Below is a small trained network, with its code and all its weights. Each question gives an input and a target symbol and asks what happens when units are switched off, that is, made to give their printed mean instead of their output.

import numpy as np


def w(rows, s, z=0):
    codes = np.array(rows[::2]) - 128.0
    scale = np.full(codes.shape[1], s)
    scale[-1] = z or s
    return codes * scale


def norm(h):
    return h / np.sqrt((h * h).mean(-1, keepdims=True) + 1e-5)


def f(y):
    return np.maximum(y, 0)


def softmax(a):
    e = np.exp(a - a.max(-1, keepdims=True))
    return e / e.sum(-1, keepdims=True)


def log_softmax(a):
    a = a - a.max(-1, keepdims=True)
    return a - np.log(np.exp(a).sum(-1, keepdims=True))


def net(x, mask):
    ids = ['ΓΨΩαβζθλμξπσ'.index(c) for c in x.split()]
    T = len(ids)
    res = E[ids] + P[:T]
    r = norm(res)
    for j in range(3):
        rows = slice(3 * j, 3 * j + 3)
        q, k, v = (r @ M[0][rows].T for M in (Q, K, V))
        z = softmax(np.where(np.tri(T) > 0, q @ k.T / 3**0.5, -1e9)) @ v
        o = O[0][rows]
        res = res + np.where(mask[j], z, o[:, -1]) @ o[:, :-1]
    y = f(norm(res) @ A[0][:, :-1].T + A[0][:, -1])
    res = res + np.where(mask[3:15], y, B[0][:, -1]) @ B[0][:, :-1]
    return log_softmax(norm(res)[-1] @ U[:, :-1].T + U[:, -1])


Q, K, V, O, A, B = {}, {}, {}, {}, {}, {}
E = w([
[91,92,123,158],'Γ',
[148,77,17,31],'Ψ',
[99,122,204,200],'Ω',
[182,213,111,1],'α',
[94,70,127,201],'β',
[108,81,82,161],'ζ',
[81,153,130,125],'θ',
[96,129,168,160],'λ',
[183,128,125,179],'μ',
[172,199,105,173],'ξ',
[73,216,113,186],'π',
[184,112,175,159],'σ',
],0.0078)
P = w([
[185,143,178,155],'0',
[111,118,164,190],'1',
[132,138,121,153],'2',
[2,105,61,125],'3',
[128,121,160,180],'4',
[142,139,112,148],'5',
[2,101,51,111],'6',
[128,121,162,176],'7',
[148,140,108,146],'8',
],0.009)
Q[0] = w([
[207,254,55,176],'head 1',
[95,24,222,46],'head 1',
[165,108,96,163],'head 1',
[182,148,160,131],'head 2',
[120,86,135,112],'head 2',
[131,133,187,64],'head 2',
[223,104,57,224],'head 3',
[2,35,84,78],'head 3',
[141,123,62,15],'head 3',
],0.0086)
K[0] = w([
[147,175,47,80],'head 1',
[84,97,218,253],'head 1',
[144,107,108,109],'head 1',
[114,152,133,100],'head 2',
[129,114,130,129],'head 2',
[69,123,80,128],'head 2',
[110,48,132,63],'head 3',
[153,141,47,217],'head 3',
[158,160,63,79],'head 3',
],0.012)
V[0] = w([
[173,62,148,1],'head 1',
[101,189,122,140],'head 1',
[153,14,93,185],'head 1',
[53,119,60,157],'head 2',
[92,219,143,135],'head 2',
[81,162,97,120],'head 2',
[190,175,97,221],'head 3',
[141,7,191,104],'head 3',
[63,34,180,72],'head 3',
],0.0038)
O[0] = w([
[203,220,39,252,2],'head 1',
[108,139,175,104,148],'head 1',
[85,54,71,132,151],'head 1',
[46,138,142,203,123],'head 2',
[147,76,55,137,158],'head 2',
[125,117,144,180,105],'head 2',
[216,140,34,143,210],'head 3',
[162,47,168,79,129],'head 3',
[52,57,187,59,107],'head 3',
],0.0033,0.0032)
A[0] = w([
[156,254,193,101,161],'neuron 1',
[61,76,79,130,131],'neuron 2',
[136,146,204,147,74],'neuron 3',
[50,96,124,103,95],'neuron 4',
[62,173,106,153,104],'neuron 5',
[184,66,50,143,1],'neuron 6',
[115,82,182,66,70],'neuron 7',
[191,93,147,104,194],'neuron 8',
[162,120,166,205,137],'neuron 9',
[97,35,62,69,107],'neuron 10',
[225,97,162,64,12],'neuron 11',
[53,190,115,61,110],'neuron 12',
],0.0078,0.0057)
B[0] = w([
[71,74,85,103,203],'neuron 1',
[168,156,88,88,249],'neuron 2',
[182,159,112,100,171],'neuron 3',
[161,162,106,79,209],'neuron 4',
[192,134,157,144,190],'neuron 5',
[66,238,177,162,137],'neuron 6',
[144,182,124,109,137],'neuron 7',
[70,150,116,162,189],'neuron 8',
[128,144,94,86,253],'neuron 9',
[161,101,202,172,207],'neuron 10',
[168,37,254,138,136],'neuron 11',
[136,55,129,143,181],'neuron 12',
],0.0086,0.0044)
U = w([
[108,100,216,186,205],'Γ',
[188,149,180,189,162],'Ψ',
[67,203,199,93,251],'Ω',
[198,217,126,36,11],'α',
[51,44,131,213,95],'β',
[45,167,133,193,191],'ζ',
[8,126,93,89,4],'θ',
[107,50,151,50,100],'λ',
[230,70,106,173,14],'μ',
[190,183,66,185,190],'ξ',
[78,178,32,118,126],'π',
[233,107,177,110,177],'σ',
],0.014,0.0032)

Each question gives the input, a string of symbols that net reads in full, and the target symbol t.
The units are the heads (3 rows each of Q, K, V and O) and the neurons (one row each of A and B). Each row of codes is followed by its name. A weight is (code - 128) times the scale printed after its matrix; where a second scale follows, it is the last column's (O, A, B and U).
mask holds one flag per unit, heads first, then neurons. A switched-off unit (its flag False) gives its mean, the last column of its rows in O or B, instead of its output. The means were averaged over made-up inputs and are rounded, as every weight is.
A unit's drop is (log p(t) with every unit on - log p(t) with that unit switched off) / (log p(t) with every unit on - log p(t) with every unit switched off).
The circuit of an input: a set's keep is (log p(t) with only the set's units on - log p(t) with every unit switched off) / (log p(t) with every unit on - log p(t) with every unit switched off). Starting from the 12 units with the biggest drops (on a tie, the unit counted first), units are removed one at a time, each time the one whose removal leaves the highest keep (on an exact tie, the one counted first), for as long as the keep stays at least 0.8.
units of the circuit, in order: the units of the circuit, biggest drop first
unit that matters most: the unit with the biggest drop
k most important neurons: the k neurons with the biggest drops, biggest first
which heads matter: for each layer, one digit per head in row order, 1 if its drop is at least 0.15 and else 0, layers parted by /
input λ π Ω π Γ θ α Ψ Ψ, target ξ: unit that matters most : head 1
input α θ Ψ ξ β β ξ, target ξ: which heads matter : 000
input λ λ λ Ω, target λ: 4 most important neurons : (neuron 4; neuron 2; neuron 8; neuron 5)
input θ π Ω α μ λ Γ β λ, target π: units of the circuit, in order : (head 1; neuron 1)
input λ λ Ψ β, target λ: which heads matter : 001
input λ λ θ λ Ψ λ π Γ λ, target ξ: which heads matter : 100
input π σ Ω π θ μ, target ζ: 4 most important neurons : (neuron 8; neuron 6; neuron 2; neuron 4)
input α π β, target π: units of the circuit, in order : (neuron 10; neuron 9; head 1)
input θ Ω π, target β: which heads matter : 100
input ζ λ β λ θ λ ξ Γ, target λ: which heads matter : 100
input β π Ω, target Ω: which heads matter : 100
input Ω θ β π β σ, target Γ: which heads matter : 000
input β Γ θ θ β λ λ β ζ, target Ψ: 4 most important neurons : (neuron 10; neuron 6; neuron 9; neuron 1)
input ζ λ λ θ μ Γ β, target λ: units of the circuit, in order : (neuron 2; neuron 10; head 1; neuron 8)
input β β Ω Ψ ζ θ, target ξ: 2 most important neurons : (neuron 5; neuron 10)
input π σ λ β Ψ Γ λ λ σ, target ξ: 2 most important neurons : (neuron 1; neuron 9)
input α ζ Ω, target π: 4 most important neurons : (neuron 10; neuron 9; neuron 5; neuron 3)
input Ω ζ Γ Ψ σ ξ β λ σ, target ξ: units of the circuit, in order : (neuron 8)
input λ θ ξ β Γ β θ λ, target Ω: 2 most important neurons : (neuron 10; neuron 1)
input Ω σ ζ Ω β σ, target Γ: units of the circuit, in order : (neuron 11; neuron 8; neuron 2)
